Here is a tiny trained network, its code and every weight. The questions are about switching its units off for an input and a target symbol, where a switched-off unit gives its printed mean instead of its output.

import numpy as np


def w(rows, s, z=0):
    codes = np.array(rows[::2]) - 128.0
    scale = np.full(codes.shape[1], s)
    scale[-1] = z or s
    return codes * scale


def softmax(a):
    e = np.exp(a - a.max(-1, keepdims=True))
    return e / e.sum(-1, keepdims=True)


def log_softmax(a):
    a = a - a.max(-1, keepdims=True)
    return a - np.log(np.exp(a).sum(-1, keepdims=True))


def net(x, mask):
    ids = ['ΓΘαβδεζημπτφψω'.index(c) for c in x.split()]
    T = len(ids)
    res = E[ids] + P[:T]
    u = 0
    for l in range(3):
        r = res
        for j in range(3):
            rows = slice(3 * j, 3 * j + 3)
            q, k, v = (r @ M[l][rows].T for M in (Q, K, V))
            z = softmax(np.where(np.tri(T) > 0, q @ k.T / 3**0.5, -1e9)) @ v
            o = O[l][rows]
            res = res + np.where(mask[u + j], z, o[:, -1]) @ o[:, :-1]
        u += 3
    return log_softmax(res[-1] @ U[:, :-1].T + U[:, -1])


Q, K, V, O = {}, {}, {}, {}
E = w([
[94,77,49,77,58,181,85],'Γ',
[170,133,173,153,104,102,107],'Θ',
[187,140,68,211,6,140,186],'α',
[51,160,149,63,96,73,95],'β',
[162,188,56,130,88,122,112],'δ',
[87,84,123,147,129,181,68],'ε',
[159,5,131,130,103,122,142],'ζ',
[114,138,115,164,205,124,190],'η',
[156,165,85,167,22,54,164],'μ',
[136,124,85,53,162,129,129],'π',
[179,77,70,70,202,126,125],'τ',
[158,100,139,73,55,122,194],'φ',
[100,158,158,66,178,151,186],'ψ',
[129,105,163,136,111,222,201],'ω',
],0.015)
P = w([
[45,43,59,155,188,101,126],'0',
[91,183,118,96,157,120,121],'1',
[124,122,125,87,159,116,150],'2',
[243,149,228,111,160,123,110],'3',
[214,132,195,59,115,112,142],'4',
[244,2,142,33,110,103,157],'5',
],0.0062)
Q[0] = w([
[64,66,14,49,93,184,145],'L0H0',
[77,140,62,125,155,91,176],'L0H0',
[168,1,119,153,125,75,148],'L0H0',
[76,90,162,55,127,172,169],'L0H1',
[76,73,203,36,189,86,228],'L0H1',
[40,199,118,177,100,187,193],'L0H1',
[121,165,116,197,101,101,137],'L0H2',
[212,141,189,92,109,165,138],'L0H2',
[139,67,82,58,70,77,104],'L0H2',
],0.0082)
K[0] = w([
[202,9,91,222,85,100,122],'L0H0',
[115,62,105,121,140,119,255],'L0H0',
[208,134,193,150,169,141,94],'L0H0',
[158,67,160,106,222,67,71],'L0H1',
[200,3,152,17,199,206,40],'L0H1',
[52,68,74,194,184,106,92],'L0H1',
[125,108,51,115,76,85,83],'L0H2',
[142,179,219,83,74,148,112],'L0H2',
[197,72,199,98,164,124,83],'L0H2',
],0.0076)
V[0] = w([
[155,88,109,113,134,65,191],'L0H0',
[77,146,81,123,91,221,134],'L0H0',
[104,144,152,180,154,114,158],'L0H0',
[50,135,179,136,163,131,165],'L0H1',
[129,148,51,75,184,134,123],'L0H1',
[94,191,122,163,110,117,199],'L0H1',
[97,127,184,167,77,170,154],'L0H2',
[118,124,100,87,92,130,194],'L0H2',
[104,254,114,65,102,100,154],'L0H2',
],0.0098)
O[0] = w([
[125,169,211,145,116,136,129,216],'L0H0',
[179,96,95,104,93,130,130,187],'L0H0',
[123,143,118,129,135,122,188,43],'L0H0',
[121,125,101,97,132,133,185,123],'L0H1',
[211,113,111,122,120,141,92,254],'L0H1',
[108,84,97,148,95,97,163,58],'L0H1',
[114,87,115,97,110,172,178,87],'L0H2',
[151,54,188,112,97,109,156,254],'L0H2',
[146,12,128,114,161,80,110,193],'L0H2',
],0.011,0.0031)
Q[1] = w([
[182,90,122,30,228,54,104],'L1H0',
[181,138,79,98,132,163,194],'L1H0',
[49,103,49,78,71,132,42],'L1H0',
[104,61,36,161,92,145,40],'L1H1',
[157,228,135,149,196,186,100],'L1H1',
[103,179,166,30,120,137,140],'L1H1',
[66,103,27,72,132,70,93],'L1H2',
[96,79,197,76,41,132,211],'L1H2',
[255,158,223,46,34,167,54],'L1H2',
],0.0073)
K[1] = w([
[187,67,152,177,152,136,168],'L1H0',
[95,131,160,200,100,132,152],'L1H0',
[144,134,103,108,219,215,88],'L1H0',
[144,94,73,151,66,121,117],'L1H1',
[137,129,102,106,205,215,86],'L1H1',
[73,163,184,53,136,109,147],'L1H1',
[60,177,166,148,151,100,108],'L1H2',
[106,114,176,91,180,206,150],'L1H2',
[228,112,255,102,132,137,180],'L1H2',
],0.009)
V[1] = w([
[82,159,103,103,1,83,78],'L1H0',
[107,217,64,133,86,89,187],'L1H0',
[160,83,58,205,95,104,138],'L1H0',
[202,95,160,198,161,148,97],'L1H1',
[61,164,200,56,144,115,110],'L1H1',
[111,168,152,146,79,50,94],'L1H1',
[107,51,65,200,233,202,87],'L1H2',
[135,110,148,96,66,59,104],'L1H2',
[190,138,203,102,206,212,138],'L1H2',
],0.0056)
O[1] = w([
[84,11,145,169,76,110,92,143],'L1H0',
[67,152,121,77,127,71,90,31],'L1H0',
[104,109,56,128,37,127,76,133],'L1H0',
[106,92,104,138,20,106,177,134],'L1H1',
[86,3,144,155,150,227,36,153],'L1H1',
[136,60,243,164,143,101,104,145],'L1H1',
[217,224,124,44,150,117,244,40],'L1H2',
[88,116,111,180,143,159,83,206],'L1H2',
[211,75,164,164,80,57,141,252],'L1H2',
],0.0046,0.0041)
Q[2] = w([
[153,124,127,214,153,213,140],'L2H0',
[161,53,202,151,63,119,40],'L2H0',
[195,138,119,95,114,92,112],'L2H0',
[169,102,111,119,172,190,51],'L2H1',
[102,109,156,181,32,77,158],'L2H1',
[109,255,61,150,140,147,173],'L2H1',
[142,124,149,174,158,78,150],'L2H2',
[187,24,161,160,54,167,133],'L2H2',
[144,167,49,153,81,113,127],'L2H2',
],0.0084)
K[2] = w([
[104,96,102,122,99,64,98],'L2H0',
[155,91,194,78,138,138,106],'L2H0',
[126,100,169,151,117,128,151],'L2H0',
[152,116,169,148,187,145,143],'L2H1',
[99,132,157,121,4,98,116],'L2H1',
[88,153,95,56,150,148,116],'L2H1',
[159,106,126,113,116,194,152],'L2H2',
[143,145,158,175,160,138,120],'L2H2',
[96,152,179,77,130,131,113],'L2H2',
],0.011)
V[2] = w([
[144,187,132,143,89,97,37],'L2H0',
[193,95,46,104,130,158,86],'L2H0',
[88,136,148,80,213,131,29],'L2H0',
[137,142,94,143,89,167,230],'L2H1',
[92,129,120,112,114,45,105],'L2H1',
[122,125,123,225,164,47,159],'L2H1',
[136,100,187,48,146,158,121],'L2H2',
[107,132,108,143,99,254,105],'L2H2',
[108,160,121,66,139,110,50],'L2H2',
],0.0075)
O[2] = w([
[111,177,33,204,83,137,87,85],'L2H0',
[148,118,127,145,188,64,87,217],'L2H0',
[160,111,25,218,74,64,247,164],'L2H0',
[149,168,102,28,95,200,101,91],'L2H1',
[106,72,117,127,96,63,105,131],'L2H1',
[54,213,92,62,94,24,165,99],'L2H1',
[147,100,227,152,213,112,169,254],'L2H2',
[145,102,99,134,195,255,125,80],'L2H2',
[146,78,103,150,223,58,87,130],'L2H2',
],0.0062,0.0037)
U = w([
[110,142,65,128,176,182,110,119],'Γ',
[43,142,228,201,125,181,122,134],'Θ',
[115,158,143,153,79,210,200,116],'α',
[67,80,126,97,107,60,106,100],'β',
[131,76,52,62,75,139,86,52],'δ',
[59,195,88,135,189,148,166,254],'ε',
[116,235,203,212,118,140,109,140],'ζ',
[108,169,162,47,170,129,158,174],'η',
[99,168,118,63,51,94,142,141],'μ',
[195,156,159,159,121,117,64,143],'π',
[190,202,135,152,120,81,98,95],'τ',
[2,65,215,124,158,101,44,82],'φ',
[148,79,136,82,161,70,192,155],'ψ',
[143,116,209,61,109,140,170,118],'ω',
],0.0058,0.0071)

Each question gives the input, a string of symbols that net reads in full, and the target symbol t.
The units are the heads (3 rows each of Q, K, V and O). Each row of codes is followed by its name. A weight is (code - 128) times the scale printed after its matrix; where a second scale follows, it is the last column's (O and U).
mask holds one flag per head, layer by layer. A switched-off head (its flag False) gives its mean, the last column of its rows in O, instead of its output. The means were averaged over made-up inputs and are rounded, as every weight is.
A unit's drop is (log p(t) with every unit on - log p(t) with that unit switched off) / (log p(t) with every unit on - log p(t) with every unit switched off).
The circuit of an input: a set's keep is (log p(t) with only the set's units on - log p(t) with every unit switched off) / (log p(t) with every unit on - log p(t) with every unit switched off). Starting from all 9 units, units are removed one at a time, each time the one whose removal leaves the highest keep (on an exact tie, the one counted first), for as long as the keep stays at least 0.8.
units of the circuit, in order: the units of the circuit, biggest drop first
most important unit: the unit with the biggest drop
heads that matter: for each layer, one digit per head in row order, 1 if its drop is at least 0.15 and else 0, layers parted by /
drop when u is switched off: that unit's drop, to one decimal
input η μ Γ φ ζ, target φ: units of the circuit, in order	(L1H2, L0H1, L0H0)
input ω τ μ Γ Γ τ, target π: heads that matter	010 / 000 / 000
input β α μ Γ, target μ: units of the circuit, in order	(L0H1, L2H1, L2H2)
input τ β β μ φ, target φ: units of the circuit, in order	(L1H2, L0H0, L1H1)
input ω Γ π, target η: units of the circuit, in order	(L2H0, L1H1, L0H0, L1H2)
input β φ ζ, target Θ: most important unit	L0H0
input ω ψ β ψ μ, target ψ: units of the circuit, in order	(L0H2, L2H0, L1H1)
input β β φ ω Γ β, target ω: units of the circuit, in order	(L0H2, L2H0, L1H2, L2H2)
input ω β β β μ, target β: units of the circuit, in order	(L2H1, L0H1, L0H2)
input φ Γ ω ω τ, target ω: units of the circuit, in order	(L2H0, L0H2, L2H2)
input τ π η τ, target τ: units of the circuit, in order	(L0H2, L0H1, L2H0)
input η δ β ψ β, target ψ: heads that matter	001 / 100 / 100
input δ ω β Γ, target δ: units of the circuit, in order	(L0H0, L2H2, L0H2)
input ζ φ φ ψ, target Θ: most important unit	L0H0
input Γ β η τ β, target τ: heads that matter	011 / 000 / 100
input δ δ Γ, target δ: units of the circuit, in order	(L0H0, L2H2)
input β ψ β φ ω α, target ω: heads that matter	001 / 000 / 101
input Γ φ β ω μ, target ω: heads that matter	001 / 001 / 101
input β β Γ, target ψ: heads that matter	001 / 010 / 111
input β π β, target ψ: most important unit	L2H0
input ω Γ Γ φ Γ, target φ: drop when L0H1 is switched off	0.3
input Γ π τ Γ ω, target π: drop when L2H2 is switched off	0.0
input β ω β φ ζ, target Θ: drop when L0H1 is switched off	0.1
input φ φ β β, target φ: drop when L1H2 is switched off	0.2
